Below is a small trained network, with its code and all its weights. Each question gives an input and a class and asks what happens when units are switched off, that is, made to give their printed mean instead of their output.

import numpy as np


def w(rows, s, z=0):
    codes = np.array(rows[::2]) - 128.0
    scale = np.full(codes.shape[1], s)
    scale[-1] = z or s
    return codes * scale


def f(y):
    return y / 2 * (1 + np.tanh(0.7978845608 * (y + 0.044715 * y**3)))


def log_softmax(a):
    a = a - a.max(-1, keepdims=True)
    return a - np.log(np.exp(a).sum(-1, keepdims=True))


def net(x, mask):
    res = np.array(x, float).reshape(1, 4) / 4 @ E
    y = f(res @ A[0][:, :-1].T + A[0][:, -1])
    res = res + np.where(mask, y, B[0][:, -1]) @ B[0][:, :-1]
    return log_softmax(res[-1] @ U[:, :-1].T + U[:, -1])


A, B = {}, {}
E = w([
[17,2,151],'x0',
[128,128,127],'x1',
[89,181,231],'x2',
[240,47,197],'x3',
],0.01)
A[0] = w([
[195,181,100,81],'N0',
[29,32,112,122],'N1',
[113,159,208,120],'N2',
[49,224,27,177],'N3',
[202,81,179,138],'N4',
[153,244,183,138],'N5',
[173,99,179,158],'N6',
[99,50,86,103],'N7',
[82,61,158,106],'N8',
[75,156,227,4],'N9',
[201,168,57,94],'N10',
[160,101,36,80],'N11',
[80,162,64,135],'N12',
[51,107,132,91],'N13',
[171,130,244,161],'N14',
[161,219,135,95],'N15',
[233,25,152,102],'N16',
[174,61,6,53],'N17',
[47,188,123,105],'N18',
[103,161,158,103],'N19',
[73,68,171,116],'N20',
],0.013,0.0028)
B[0] = w([
[175,120,136,183],'N0',
[171,123,145,236],'N1',
[72,184,145,177],'N2',
[102,64,59,247],'N3',
[116,87,63,194],'N4',
[142,111,185,212],'N5',
[111,111,58,177],'N6',
[166,148,174,179],'N7',
[182,103,152,194],'N8',
[96,198,184,188],'N9',
[175,121,184,188],'N10',
[91,165,193,165],'N11',
[146,77,64,185],'N12',
[162,129,110,185],'N13',
[77,159,85,206],'N14',
[181,140,155,191],'N15',
[106,91,29,216],'N16',
[11,247,225,184],'N17',
[116,93,70,199],'N18',
[84,144,120,151],'N19',
[189,125,182,200],'N20',
],0.012,0.015)
U = w([
[140,101,47,96],'0',
[252,124,160,34],'1',
[78,166,157,254],'2',
],0.018,0.0016)

Each question gives the input, the list of numbers given to net, and the class t.
The units are the neurons (one row each of A and B). Each row of codes is followed by its name. A weight is (code - 128) times the scale printed after its matrix; where a second scale follows, it is the last column's (A, B and U).
mask holds one flag per neuron, in row order. A switched-off neuron (its flag False) gives its mean, the last column of its row in B, instead of its output. The means were averaged over made-up inputs and are rounded, as every weight is.
A unit's drop is (log p(t) with every unit on - log p(t) with that unit switched off) / (log p(t) with every unit on - log p(t) with every unit switched off).
The circuit of an input: a set's keep is (log p(t) with only the set's units on - log p(t) with every unit switched off) / (log p(t) with every unit on - log p(t) with every unit switched off). Starting from the 12 units with the biggest drops (on a tie, the unit counted first), units are removed one at a time, each time the one whose removal leaves the highest keep (on an exact tie, the one counted first), for as long as the keep stays at least 0.8.
units of the circuit, in order: the units of the circuit, biggest drop first
k most important neurons: the k neurons with the biggest drops, biggest first
drop when u is switched off: that unit's drop, to one decimal
input [-6,8,-8,-7], class 2: units of the circuit, in order	(N17)
input [5,0,5,0], class 1: 4 most important neurons	(N17; N20; N8; N1)
input [-6,5,-8,7], class 2: 2 most important neurons	(N17; N11)
input [-8,4,5,-6], class 1: 2 most important neurons	(N5; N15)
input [-2,-8,7,-7], class 0: 3 most important neurons	(N3; N18; N17)
input [4,-2,-6,5], class 2: 2 most important neurons	(N17; N3)
input [-6,6,-3,-5], class 1: 3 most important neurons	(N10; N16; N15)
input [-8,7,-1,-7], class 1: 2 most important neurons	(N10; N15)
input [6,7,6,-6], class 0: 3 most important neurons	(N18; N3; N17)
input [-2,6,4,-5], class 0: 2 most important neurons	(N3; N17)
input [-5,-7,6,0], class 2: 2 most important neurons	(N2; N14)
input [2,2,-6,5], class 2: 3 most important neurons	(N17; N3; N11)
input [-3,4,-5,6], class 0: 2 most important neurons	(N16; N4)
input [4,-7,-7,-5], class 2: units of the circuit, in order	(N17)
input [-1,-5,-8,0], class 2: drop when N17 is switched off	0.1
input [-5,-7,-6,0], class 2: drop when N17 is switched off	1.4
input [2,-1,5,5], class 0: drop when N4 is switched off	0.3
input [-6,-8,8,-1], class 2: drop when N2 is switched off	0.2
